(in the rows, 128 means zero)
Each row of numbers belongs to one of the objects below and depends on some of the facts about them. Some rows are named. Which object is each other row?

Facts:
balus {kido=a, vurir=griskam}
besal {kido=a, vurir=bipos,breskeger}
bifu {kido=a, vurir=vusul}
bipos {kido=b}
bistan {kido=b, vurir=pletor}
bitar {kido=b, vurir=drobon}
bizis {kido=a, vurir=gusam}
boflos {kido=a}
brakler {kido=a, vurir=rutris}
bralu {kido=a}
braske {kido=a, vurir=grenagruk,keplil}
brekis {kido=b, vurir=pluvuk,bruvus,fafi,pepar}
bresi {kido=b}
breskeger {kido=a}
britru {kido=a, vurir=lomak}
broros {kido=a, vurir=treskal}
brorur {kido=a}
broten {kido=a, vurir=sostin}
bruvus {kido=a}
bupor {kido=a, vurir=gurer}
busok {kido=b, vurir=gremo}
dapek {kido=a, vurir=skure}
dapon {kido=a, vurir=stuplok,kluzi}
debras {kido=b, vurir=flades,skeken}
deri {kido=b, vurir=brakler,bipos}
deristas {kido=a, vurir=skekler}
dibren {kido=b}
didifi {kido=a, vurir=kudruper}
dogrutak {kido=a, vurir=tiskar,seril,skuplem,drobon}
draklok {kido=a}
drakloskos {kido=b, vurir=skurok,flone,stofin}
dramu {kido=a, vurir=luborum,skedrul}
drarakik {kido=a, vurir=seril}
drasol {kido=a, vurir=grubriklun,breskeger}
dregra {kido=a, vurir=vires,breskeger}
dreklal {kido=a, vurir=feflar,leton}
drobon {kido=a, vurir=laplo}
fafi {kido=a}
feflar {kido=b}
fekom {kido=a, vurir=keplil}
feles {kido=b, vurir=brorur}
feskik {kido=b, vurir=kudruper}
fiplan {kido=a, vurir=nogom}
fiplos {kido=a}
fitro {kido=a, vurir=gremo,gurer,sostin}
flades {kido=a}
flafluvu {kido=a, vurir=stoto,skure}
flagel {kido=b, vurir=gaker}
flevatas {kido=a, vurir=skubol}
flibram {kido=a}
flone {kido=a, vurir=pubun,boflos}
flugil {kido=a, vurir=gradrik}
flutre {kido=b}
foges {kido=b, vurir=gidrim}
fosta {kido=b, vurir=skefan,vilu}
gabrek {kido=a, vurir=dramu,skurok,gristis}
gadabrar {kido=b, vurir=kudruper}
gaker {kido=a, vurir=situple,tobas}
gakla {kido=a}
genuk {kido=b, vurir=flagel}
gidrim {kido=a}
gifludi {kido=b}
giplan {kido=a, vurir=loplu}
giplom {kido=a, vurir=vafe,gostu}
gono {kido=a, vurir=pubun}
gostu {kido=a}
gradrik {kido=a, vurir=gribrim}
gremo {kido=a, vurir=plistum}
grenagruk {kido=a}
gresteflur {kido=b, vurir=gribrim,tobas}
gribrim {kido=a, vurir=tobas}
griskam {kido=b, vurir=plukul}
gristis {kido=b, vurir=laplo}
grivastak {kido=a, vurir=leton}
grubriklun {kido=a, vurir=vubrul}
grutisa {kido=a, vurir=skedrul}
grutor {kido=a, vurir=postoko,boflos,skurok}
gufan {kido=a}
gurer {kido=a, vurir=steseflil}
gusam {kido=a}
gute {kido=a, vurir=pepar}
kaplis {kido=a, vurir=pleziba,fiplos}
keklo {kido=a, vurir=pumer,skure}
kepa {kido=a, vurir=vilu}
keplil {kido=b}
kezustek {kido=b, vurir=drakloskos,gakla}
kikle {kido=b, vurir=vaflas}
kile {kido=a, vurir=leton,gufan}
klamom {kido=b}
klezon {kido=a, vurir=draklok}
klora {kido=a, vurir=noso}
kloskin {kido=a, vurir=kepa}
kluflu {kido=a}
klugevim {kido=b, vurir=gresteflur}
klugik {kido=b, vurir=bresi,plelik}
kluklis {kido=b}
kluto {kido=a, vurir=skuplem}
kluzi {kido=a, vurir=vetrul,tigru}
kudruper {kido=a, vurir=tobas}
lagum {kido=a}
lakur {kido=b, vurir=gresteflur}
laplo {kido=a, vurir=pogrum}
leton {kido=a, vurir=rutris}
lifeflo {kido=b, vurir=pluvuk,plukul}
lomak {kido=a, vurir=tigru}
loplu {kido=a, vurir=feles,nustugin,gremo}
luborum {kido=a}
mami {kido=a, vurir=drakloskos,podel}
milin {kido=a, vurir=grenagruk}
mivon {kido=a, vurir=skedrul,klamom}
nogom {kido=a, vurir=stuplok}
noso {kido=b, vurir=kudruper,puflan}
nostevim {kido=a, vurir=gostu,pogrum}
nuki {kido=a, vurir=luborum}
nustugin {kido=b}
paflitrak {kido=b}
pepar {kido=b, vurir=gribrim,fafi}
petuk {kido=a, vurir=luborum}
pidrevik {kido=b, vurir=mami}
plalis {kido=a, vurir=kile}
plaplida {kido=a, vurir=zosak}
plelik {kido=a, vurir=gristis}
pletor {kido=a, vurir=pumer,gribrim}
pleziba {kido=a, vurir=skedrul}
plistum {kido=a}
plukul {kido=a}
pluvuk {kido=a, vurir=feskik}
podel {kido=b}
pogrum {kido=b, vurir=gresteflur,gribrim,puflan}
postoko {kido=b}
pubun {kido=a, vurir=gribrim,pogrum,tobas}
pudrum {kido=a, vurir=trivan}
puflan {kido=a}
pumer {kido=a, vurir=tiskar}
ranum {kido=b, vurir=boflos}
reflil {kido=a, vurir=trobral,gufan,bistan}
rerol {kido=b, vurir=kudruper}
retom {kido=b, vurir=dibren,kluklis}
ridrari {kido=a, vurir=nustugin}
riplol {kido=a, vurir=grutor,lakur,keplil,podel}
ruros {kido=a, vurir=lomak,vetrul,vaflas}
rutris {kido=a, vurir=puflan,skekler}
salan {kido=a}
samar {kido=a, vurir=tresutran,vidrim}
seril {kido=a, vurir=gidrim,gremo}
setuk {kido=a, vurir=gaker}
situple {kido=b}
skaran {kido=a, vurir=brakler}
skasten {kido=a, vurir=kaplis,deristas}
skedrul {kido=a, vurir=paflitrak}
skefan {kido=a, vurir=bistan}
skeken {kido=a}
skekler {kido=b, vurir=plistum}
skekon {kido=a, vurir=salan}
skubol {kido=a}
skuplem {kido=a, vurir=pletor}
skure {kido=a}
skurok {kido=b, vurir=skekler}
sostin {kido=a, vurir=puflan}
steseflil {kido=a, vurir=ranum}
stikin {kido=a, vurir=mami,kaplis,vidrim}
stofin {kido=a, vurir=plistum}
stoto {kido=a, vurir=tobas}
stuplok {kido=a, vurir=skuplem,gifludi,kluflu}
suklutu {kido=b, vurir=grutor,kikle}
supar {kido=a, vurir=podel}
tegrurer {kido=a, vurir=fiplos}
tidrim {kido=b, vurir=draklok,vubrul}
tigru {kido=a, vurir=gradrik}
tiskar {kido=a, vurir=gremo}
tobas {kido=a}
tragu {kido=a, vurir=vafe}
trenur {kido=b, vurir=dogrutak}
treskal {kido=b}
treste {kido=b, vurir=dreklal}
tresutran {kido=a}
treten {kido=b, vurir=flibram}
trigrim {kido=a, vurir=brorur,gribrim,salan}
trivan {kido=b, vurir=gristis}
trobral {kido=a, vurir=nustugin}
trusadu {kido=b, vurir=kikle}
vabrutri {kido=a, vurir=vusul,flibram,vilu}
vafe {kido=a, vurir=tigru}
vaflas {kido=a, vurir=skubol}
vetrul {kido=a}
vezok {kido=a, vurir=skefan,feskik}
vidrim {kido=b, vurir=pubun,tresutran,kluklis}
vilu {kido=b, vurir=lagum}
vires {kido=a, vurir=vusul}
vubrul {kido=a, vurir=kluklis}
vupen {kido=b, vurir=didifi}
vusul {kido=a, vurir=bralu}
vuzukel {kido=a, vurir=skekler,stoto}
zapi {kido=a}
zevo {kido=b, vurir=bralu,gufan}
zirukol {kido=a, vurir=gradrik,boflos,situple}
zofak {kido=a, vurir=pletor}
zosak {kido=a, vurir=skekler}

Some rows with their names:
[122 142 133 100 104 166 101 100 134 133 159 121 149 102  91 117 116 107
 136  89 133 173  88 131 150 158 103 128 123 110 133] : gono
[134 168 126 149 143 158  98 111 157 123 146  96 134 154 100  99 130 121
 137  94 125 145 132 114 151 114  86 145 126 104  90] : gakla
[122 172 116 139 143 148 103 115 163 148 156  99 125 159  93 111 125 127
 135 107 126 173 116  96 156 134  93 163 124 102 110] : stofin
[111 151 120 112 119 158  99 108 150 152 164 100 132 127  85 118 129 112
 122  90 119 182  94 108 160 156 115 154 121 115 154] : vuzukel
[130 154 124 116 132 161  99 105 156 132 154  96 139 116  98 100  97 108
 125  84 119 178 109 149 151 135 100 151 128 137 109] : supar
[121 117 151 158 144 162  92 147 143 103 142  93 125  91 105 115 173 140
 129 113 100  74 122 121 152 126  93 122 140 109 125] : lagum
[121 165 117 146 147 156 107 111 169 133 155  88 127 144  97  99 111 124
 115  81 111 181 130 140 155 114  95 170 132 134  94] : dramu
[113 130 112 140 130 142  97 119 157 148 160 100 137 128  93 117 150 132
 123 119 105 175  96 119 164 157 120 162 125 115 121] : bupor
[119 145 125 144 144 155 105 114 167 135 154  84 132 124  91 100 127 126
 110  85 103 171 118 152 160 122 106 164 138 144 104] : petuk
[140 126 151 140 125 161  99 124 126 103 143 108 142 105 108 108 168 125
 147 108 126  83 114 111 143 134  81 111 137  91 117] : plukul
[126  97  93 165 125 122  97 151 157 125 155 132 161 113 112 116 173 146
 135 163 101 148 104 161 162 164 133 150 120 128  72] : stuplok
[139 104 134  78 102  77 195 126  78 138  71 189 107 148 195 167  71 114
 132 161 172 111 165 145  63 118 196  98 125 165 171] : genuk
[159 141 122 102 142  74 205 125  83 122  64 183 105 164 201 137  64 119
 144 167 184  94 180 139  60  80 157  93 120 159 132] : postoko
[158 156 135 100 141  74 209 127  82 115  62 179  99 167 198 136  71 121
 146 161 183  83 183 116  61  71 120  96 123 144 134] : podel
[148  96 104 138 131  68 203 163  80 124  63 193 115 162 203 171 104 155
 140 181 157  78 175 156  68 101 185  94 116 155 101] : gifludi
[134 104 145  90 113  76 199 133  72 121  66 184 102 144 197 168  78 127
 136 169 160  74 174 135  64  98 187  91 137 160 173] : griskam
[152 168 117  98 144  75 204 124  91 139  61 173  97 164 193 145  66 129
 139 165 188 111 182 101  57  73 144  94 121 148 152] : skurok

Name these rows:
No name comes twice in this set of rows, the named rows included.
[137 145 134  99 107 165  92 101 132 129 159 125 153 122  95 108 111 106
 140  95 145 164  97 116 151 155  90 126 119  95 123]  pubun
[125 114 134 106  94 162  95 111 121 131 160 126 148  83  98 118 152 108
 137 102 120 155  86 137 155 164 122 119 128 107 141]  gute
[106 116 127 164 137 139  99 143 152 134 158  96 125 131  94 141 172 148
 120 141 100 116 100  96 161 149 110 146 130 102 136]  trobral
[146 140 143  83 130  79 205 114  76 128  68 178 102 156 196 154  69 112
 133 140 171 110 171 139  61  88 177  93 130 162 172]  vidrim
[126 121 141  76 101  75 202 123  72 142  77 187 105 157 192 180  76 117
 138 167 180 100 161 100  65 119 190  98 124 142 183]  noso
[131  93  95 155 114 133  90 141 156 131 157 137 167  80 111 108 160 137
 128 142  99 171  89 174 164 165 161 148 117 153  75]  dapon
[125 135 153 139 144 169  99 127 145 109 150  87 124  91 100 103 153 122
 117  83 100  96 124 146 145 119  93 131 142 132 127]  grubriklun
[134 100 104 169 136 129  97 152 159 117 140 126 157 134 120 114 173 153
 140 160 102 104 117 152 166 151 100 143 118 106  71]  kluflu
[127  98 150 104 129  79 203 156  71 120  67 158  98 128 196 173  97 137
 100 162 130  77 174 152  59  95 190  96 144 178 181]  treten
[125 126 135 147 141 153  95 126 155 116 153  94 138 111  96 106 158 125
 127 105 108 123 110 139 155 138 100 138 137 120 103]  zapi
[119 104 107 155 131 134  98 138 156 127 152 114 156  97 106 115 169 139
 122 142 102 160  98 165 166 160 146 154 126 141  84]  fiplan
[111 104 114 142 111 138  98 133 143 143 162 125 147 105  94 132 168 139
 128 143 106 163  87 129 161 169 138 141 120 107 117]  zofak
[143 142 115 110 144  67 200 139  87 132  63 176 102 167 194 160  69 136
 141 174 178  98 180 113  58  81 162  92 119 148 145]  gristis
[ 97 102 150 140 134 162  96 141 135 118 163  89 121  58  95 116 175 131
  71  89  89 110 101 157 163 146 167 134 150 159 163]  vabrutri

The same objects again, as new rows of numbers:
Some objects and their rows:
[116  97 111 136 128 135 129 122 157 124  96  96 150 141 125 121 140 110
 150 141 131 129 135 103 123 113 118 102 110 140 128 145 144 126] : stuplok
[117  96 121 138 130 129 136 119 161 124  91  92 155 138 112 112 144 122
 138 150 134 128 138 101 123 101 127 100 114 142 126 133 145 133] : plaplida
[138 128 173  79 102  76 140 119 106 178 215 170 123  81 124 134  92 126
  77 100  91 145 114 153 127 161 111 223 159 169 118 117 140 109] : klugevim
[150 133 176  72 112 125 157 130 116 182 213 170 142  64 121 141  80 116
  72 112  70 153 132 154 129 158 110 227 180 159 119 131 150 134] : kluklis
[133 116 124 145 125 172 145 135 155 131  84  91 175 127 108 116 130 110
 139 152 116 128 151 103 118 103 125 110 139 150 135 138 161 156] : gostu
[116  94 124 151 127 128 133 125 148 124  84  88 155 137 116 116 141 119
 139 149 130 129 138 108 119  99 124 105 112 144 128 130 145 131] : skaran
[118 106 119 137 132 136 129 129 150 122  79  89 152 148 111 115 134 118
 136 143 133 130 134 109 122 102 119  99 117 149 128 129 153 124] : drarakik
[116  99 120 144 129 133 134 125 157 128  89  90 157 143 117 112 139 117
 138 145 129 130 135 106 123 102 125 102 114 144 129 130 147 130] : tegrurer
[114  85 133 123 131 111 139  94 179 114 102  98 145 122  97 106 160 147
 135 168 149 124 147  87 130  93 141  90 118 134 119 136 145 149] : zosak
[123  91 118 150 136 122 131 114 146 129  88  86 152 125 125 101 133 105
 139 143 122 140 136  93 109 107 108  92 108 146 124 127 143 128] : vusul
[118 100 119 142 131 131 134 125 155 126  88  89 156 142 118 114 140 115
 140 145 131 129 136 105 123 104 122 102 112 143 128 132 145 128] : fiplan
[115  85 132 124 131 110 139  95 179 115 101  96 147 121  99 105 159 146
 135 169 146 125 147  88 130  91 142  89 119 134 119 136 144 150] : deristas
[133 114 151  66 104  86 126 105 114 168 236 188 104  80 151 165  88 110
 110  95 100 145 106 156 133 184 101 224 146 147 116 163 131 108] : bistan
[155 136 126 135 114 161 140 128 156 145  80  93 186 129 106  99 119 107
 131 147 146 148 128  86 120 109 125 117 147 155 125 120 146 162] : tobas
[111  99 123 140 137 140 138 134 161 127  83  86 163 143 116 120 138 123
 125 150 133 130 131 110 133  95 129 113 109 134 122 136 139 126] : steseflil
[150 135 173  74 106 120 154 125 116 183 218 176 139  69 121 138  80 115
  79 111  71 148 135 152 126 164 108 219 180 166 125 125 158 138] : klamom
[131 115 168  69 113  82 146 116 112 177 222 173 119  77 130 133  92 119
  77 104  79 149 121 151 131 162 104 208 152 156 117 116 135 103] : kikle

Rows to name:
No name comes twice in this set of rows, the named rows included.
[138 121 166  69 110  80 146 116 114 178 222 173 118  78 127 129  99 118
  80  98  81 147 123 151 126 164 105 210 157 165 120 121 140 108]  klugik
[122 103 119 137 131 127 132 120 157 131  88  91 158 138 117 103 135 114
 132 143 132 139 131  95 122 105 119  98 114 146 124 123 141 129]  setuk
[119 132 122 101 144 150 111 130 146  99  50  84 135 175  85 114 115 138
 119 152 148 138 131 113 125  88 112  78 140 164 120 111 184 115]  gremo
[135 117 183  32 117  68 143  86 136 155 223 180 101  70  95 125 103 159
  67 130 108 145 132 136 139 148 122 188 170 158 105 117 151 124]  skekler
[125 116 130 136 135 183 153 144 168 134  83  86 187 128 107 124 128 118
 122 158 119 134 143 105 133  94 136 123 136 133 125 148 150 155]  boflos
[116  94 123 144 124 133 139 130 151 124  84  91 156 143 116 119 143 118
 142 145 137 128 138 115 120  98 123 103 113 144 130 129 143 131]  klora
[121 102 117 141 129 127 136 124 159 129  91  90 157 141 114 105 149 114
 138 138 128 127 140 100 118 105 121 101 114 151 130 134 149 128]  pudrum
[132 108 136 159 114 167 147 143 142 122  75  86 173 127 102 129 140 120
 146 159 126 119 155 119 111  90 131 120 140 150 139 141 163 163]  puflan
[142 140 122 141 103 120 117 122 150 144  83  94 176 147 108 100 124 119
 134 134 179 137  95  79 132 115 135 131 127 156 119 118 127 135]  gribrim
[138 115 169  76 110  78 143 112 105 176 218 172 116  71 132 132  89 117
  81 104  81 152 121 150 121 161 100 209 152 162 117 118 139 108]  zevo
[131 114 123 141 123 174 147 137 154 131  90  95 175 130 107 114 129 109
 142 153 112 128 150  99 120 105 125 104 139 148 136 134 160 153]  vetrul

Now the same objects, written a new way:
Some rows with their names:
[ 92 127 136 135 127 120 105 141 121 137 131 154 136 148] : dogrutak
[101 103 124 140  70 122 129 103 148 108 154 109 117 127] : tobas
[ 91 128 142 127 130 124 122 127 122 126 125 141 132 139] : reflil
[105 104 126 131 106 100 157 112 125 117 135 128 103 135] : breskeger
[100 128 138 116 126 118 119 113 127 133 138 129 146 133] : flone
[ 97 130 139 122 129 118 119 123 120 128 130 134 138 138] : kloskin
[ 99 132 135 116 133 119 104 112 114 123 132 134 134 134] : ruros
[ 91 123 140 125 120 133 111 115 138 129 139 137 139 130] : trigrim
[101 129 137 125 126 116 107 126 120 130 135 137 138 142] : giplan
[159 140 118 151 161 193 147 166 145 133  93 153 108 102] : bistan
[194 144 106 132 149 160 135 149 135 139 113 121 129 107] : treten
[189 162 106 145 129 169 112 161 120 112 106  96 131 118] : rerol
[200 119  94 142 127 144 175 140 139 128 117 117  92 103] : gifludi
[185 171 105 151 123 171 104 167 111 100 100  87 130 123] : feskik
[194 145 103 127 145 150 168 155 139 155 115 115 151 110] : trivan
[201 121  92 140 127 142 175 139 139 128 118 115  95 102] : keplil
[192 150 106 135 144 162 129 153 130 132 110 115 129 110] : vupen

Name these rows:
No name comes twice in this set of rows, the named rows included.
[135  96 138 139 106  86 113 121 132 124 152 131  96 143]  plistum
[192 144 107 132 150 161 141 150 134 138 110 122 127 106]  zevo
[100 128 142 124 125 120 114 122 125 127 133 132 138 137]  flafluvu
[189 140 108 132 140 170 135 144 151 145 122 119 139 100]  lakur
[209 141 100 142 141 151  92 163 135 151 127 135 128 120]  busok
[102 135 130 104 143 122  79  91 107 116 133 136 124 126]  kluzi
[101 129 136 127 125 116 103 129 121 132 135 140 137 144]  drarakik
[122 120 189 125 149 116 127 128 140 114 126 112 128 134]  rutris
[142 116 140 143 118  94  28 148 125 149 162 154 130 164]  gremo
[ 93 128 140 127 128 123 115 126 124 127 129 141 134 138]  keklo
[102 135 126  93 150 130  57  72 108 112 139 140 119 115]  tigru
[ 93 125 139 120 117 117 156 126 139 147 139 128 166 137]  laplo

